[[112 121 155 131 155]
 [131 135 135 143 155]
 [111 106 139 147 124]]: 131

[[149 142 147 136]
 [138 133 134 126]
 [128 105 108 127]]: 147

[[154 112 105 152 100 137 121]
 [109 145 103 155 131 109 102]
 [116 108 100 106 125 142 125]]: 137

[[129 145 152 121 111 131]
 [133 142 120 121 128 116]
 [130 116 124 114 142 129]]: 111

[[111 136 124 122 116 135]
 [132 126 102 105 131 152]
 [107 106 127 116 109 125]]: 116

[[128 131 125 124]
 [109 137 106 120]
 [135 121 136 128]]: 125

[[132 139 112 122]
 [103 138 115 137]
 [129 135 130 104]]: 112

[[130 141 143 152 130 141]
 [109 119 127 121 109 131]
 [118 135 137 129 122 139]]: 130

[[130 124 120 123 139 127 129]
 [124 125 130 123 133 124 122]
 [127 131 143 132 105 131 130]]: 127

[[145 113 118 107 118 145]
 [124 120 115 124 124 135]
 [123 127 143 115 102 128]]: 118
---
[[135 122 126 127]
 [131 126 111 147]
 [105 133 146 102]] 147

[[125 117 132 154 113 138 132]
 [124 127 131 136 118 127 127]
 [132 116 135 151 113 144 129]] 127

[[122 107 127 119 138]
 [127 113 127 119 145]
 [133 140 128 144 113]] 145

[[141 147 143 126]
 [132 121 133 133]
 [125 131 127 102]] 133

[[123 112 129 113 131]
 [133 127 105 116 120]
 [126 119 157 121 131]] 120

[[131 141 147 132 127 141]
 [129 134 118 145 131 122]
 [125 149 126 152 130 124]] 122

[[113 128 133 122]
 [127 128 137 104]
 [128 121 112 139]] 104

[[121 138 119 116 129 145]
 [116 138 114 128 117 113]
 [133 134 143 100 134 130]] 113

[[127 112 145 123 112]
 [152 139 122 123 117]
 [126 127 132 139 120]] 117
---
[[150 152 102 101 120 125]
 [111 137 126 155 110 149]] >> 150, 149

[[126 106 122 134 147 127]
 [111 134 117 117 145 130]
 [106 115 118 134 107 127]] >> 126, 127

[ 98 140 107 144] >> 98, 144

[118 112 135 116 115 129  99] >> 118, 99

[111 119 129 152 120 135] >> 111, 135

[118 105 126 117 142] >> 118, 142
---
116,150,127,134 ans = 150
127,129,157,131,128,129,128 ans = 128
140,149,115,141,106 ans = 115
138,136,153,150,152,143,134 ans = 152
107,108,155,118,109 ans = 155
106,129,154,102,117 ans = 154
---
[135 135 122 126 155] → 155, 122

[[146 104 122 151 120]
 [106 150 155 125 141]] → 155, 104

[[129 145 129 128]
 [128 106 128 128]] → 145, 106

[[127 129 153 127 129]
 [126 129  99 128 127]
 [127 128 156 129 128]] → 156, 99

[118 133 132 146 154 147 120] → 154, 118

[141 136 139 142 132 100 137] → 142, 100
---
[126 106 135 124 101 130] => 126

[154  98 148 108] => 108

[101 139 143  99 125] => 125

[151 106 114 157 104 121] => 121

[[125 124 133 108 124]
 [125 103 147 141 110]] => 133

[122 132 113 105] => 113

[[130 135 114 135 128 135 144]
 [149 128 129 130 132 136 100]] => 136
---
[[104 123 108 124 107 116 120]
 [136 125 136 125 135 120 124]
 [129 127 129 127 128 125 133]] Out: 136

[[121 153 125 118]
 [111 129 104 135]
 [142 137 128 128]] Out: 104

[[139 110 112 144]
 [138 130 124 129]
 [149 150 125 126]] Out: 124

[[129 137 127 124 112 138 126]
 [112 113 113 137 133 114 109]
 [123 127 116 104 111 123 122]] Out: 113

[[138 112 117 120 124 129]
 [139 128 132 121 140 112]
 [130 129 153 122 129 133]] Out: 132

[[125 120 145 118 134 128 127]
 [116 124 151 122 117 120 128]
 [131 130 109 129 128 129 129]] Out: 151

[[139 123 119 112 129 135 132]
 [137 126 121 112 130 135 133]
 [150 127 123 112 124 140 135]] Out: 121

[[127 125 126 128 121 126]
 [122 119 122 127 105 121]
 [116 120 120 123 110 111]] Out: 122

[[124 109 111 107 119]
 [129 112 108 109 116]
 [131 110 111 114 114]] Out: 108

[[110 119 138 154]
 [135 128 127 135]
 [154 135 119 123]] Out: 127
---
[[123 121 157 123 121]
 [120 130 157 123 127]
 [111 147 145 128 131]] result: 121

[[149 138 143 116]
 [128 114 144 144]
 [114 125 103 111]] result: 138

[[137 142 126 154]
 [147 132 126 145]
 [135 142 126 147]] result: 142

[[133 126 128 151]
 [132 123 127 130]
 [143 125 128 148]] result: 126

[[148 138 112 114 103]
 [103 139 142 123 158]
 [143 139 122 120 103]] result: 138

[[142 116 129 116 123]
 [147 112 130 125 124]
 [123 130 119 155 127]] result: 116

[[146 139 118 115 110 120]
 [118 106 116 116 105 145]
 [116 116 120 117 136 137]] result: 139

[[139 120 122 121 119 149 133]
 [130 135 132 120 128 141 132]
 [129 133 131 123 128 137 131]] result: 120

[[135 135 126 123 124 136 130]
 [128 135 123 127 130 129 131]
 [129 136 125 150 130 131 127]] result: 135
---
[[151 144 133 125 142 144 143]
 [109 120 134 148 151 146 133]
 [157 106 123 149 134 108 114]] result: 157, 106

[136 132 154 128 147 133 109] result: 154, 109

[108 100 120 122] result: 122, 100

[[115 127 157 136]
 [135 153 121 122]] result: 157, 115

[122 110 136 127 143 152 134] result: 152, 110

[[119 153 118 121 123]
 [136 103 142 134 132]] result: 153, 103

[[118 115 128 123]
 [121 120 131 126]
 [137 150 118 108]] result: 150, 108
---
[[147 112 137 117 123 157 117]
 [148 129 112 125 137 134 119]
 [147 131 114 120 136 137 127]] value 157, 148

[131 119 136 102] value 136, 131

[114 151 137 117 156] value 156, 151

[157 133 153 123 122 119] value 157, 153

[128 117 118 117 154] value 154, 128

[107 124 102 155 100] value 155, 124
---
[[127 127 110 119 138 127 125 128 125 125 126]
 [127 127 143 132 124 117 125 125 125 126 122]
 [127 127 127 130 136 134 126 128 126 126 129]
 [127 127 145 137 118 130 126 124 126 127 127]
 [128 127 114 119 119 128 125 124 125 126 126]
 [128 127 130 131 112 138 126 122 126 127 130]
 [127 127 119 124 115 138 125 122 125 126 129]
 [128 128 128 130 112 137 127 124 127 127 131]
 [127 127 143 133 130 117 125 127 126 126 122]
 [127 127 136 134 141 128 126 129 126 126 127]
 [127 127 142 133 105 126 126 121 126 127 125]] → 125

[[133 128 131 130 130 133 106 140 132 126 132 130]
 [127 128 130 126 129 131 141 135 127 123 125 126]
 [128 129 130 129 125 125 142 117 129 132 130 128]
 [128 129 128 128 103 115 124 134 127 125 126 127]
 [120 128 127 130 116 126 155 128 129 141 133 130]] → 126

[[129 127 127 126 125 123]
 [143 101 129 129 129 128]
 [113 131 129 128 125 138]
 [114 117 126 125 127 133]
 [125 107 130 122 126 132]
 [116 119 127 134 129 124]
 [139 134 127 126 135 126]
 [119 126 125 128 129 131]
 [119 113 128 132 128 129]] → 126

[[129 136 126 122 126 128 101 128 104 126 126]
 [129 131 128 131 131 126 112 142 113 138 127]
 [130 130 130 125 126 123 123 114 122 118 128]
 [126 127 125 122 123 135 144 114 145 118 129]
 [127 125 128 121 121 130 153  99 152 108 129]
 [128 121 132 138 134 122 140 142 137 140 129]
 [129 125 130 127 125 126 142 110 141 116 129]] → 104

[[117 131 116 113 109 136 144 115 136 141 139 141 143 114 137]
 [121 145 123 108 106 130 133 112 129 130 145 131 133 119 128]
 [116 142 122 114 118 121 126 118 122 124 136 120 121 119 120]
 [134 117 127 142 133 140 140 138 135 137 122 140 139 131 139]
 [121 121 120 124 114 139 142 126 139 141 129 141 144 118 141]
 [139 123 133 147 154 118 117 140 121 121 119 124 113 135 119]
 [133 119 134 147 147 117 117 147 117 121 115 122 115 141 120]
 [140 110 135 147 144 129 127 142 132 129 108 133 131 140 134]
 [133 124 137 137 140 122 124 143 124 116 121 117 123 135 121]
 [124 141 129 114 121 121 118 117 123 117 138 117 117 122 119]
 [121 140 130 130 130 117 116 121 118 124 137 124 113 130 118]] → 143

[[127 127 125 123 125 138 133 122 122 135 121 137 121 133 121]
 [124 123 133 133 125 138 131 120 127 134 114 136 119 133 126]
 [122 124 125 124 129 130 121 141 125 119 137 120 132 119 127]
 [120 118 122 120 123 138 114 145 124 117 133 118 135 107 120]
 [137 135 124 132 134 117 119 140 135 122 138 121 134 116 127]
 [125 130 127 130 121 128 136 122 128 134 121 134 118 132 131]
 [117 122 126 123 110 149 135 121 119 126 129 130 127 130 113]
 [138 143 133 143 143 105 133 127 142 134 121 129 121 134 144]
 [133 132 124 131 138 111 131 126 134 129 119 136 121 134 138]
 [121 118 130 115 118 147 126 125 117 129 126 129 122 135 114]
 [124 126 129 125 126 129 117 153 127 115 136 124 134 118 134]] → 121

[[138 132 138 127 148 136 108 128 132]
 [138 143 120 130 123 132 131 129 138]
 [138 127 146 127 140 136 112 106 132]
 [134 118 146 128 145 139 103 129 132]
 [145 146 133 126 148 127 128 101 132]
 [133 132 138 146 148 141 103 141 122]
 [145 132 133 106 148 148 125 131 136]
 [120 136 131 127 130 134 128 129 112]
 [133 139 125 127 148 121 130 129 132]] → 108

[[123 127 130 126 121 128 133 130 129 134 129 127 127]
 [125 126 126 136 129 131 129 130 125 119 120 129 124]
 [127 125 128 127 133 124 136 128 128 101 124 126 122]
 [130 125 125 123 122 126 126 129 129 133 133 129 138]
 [130 127 126 128 132 133 127 132 141 146 131 130 130]] → 129
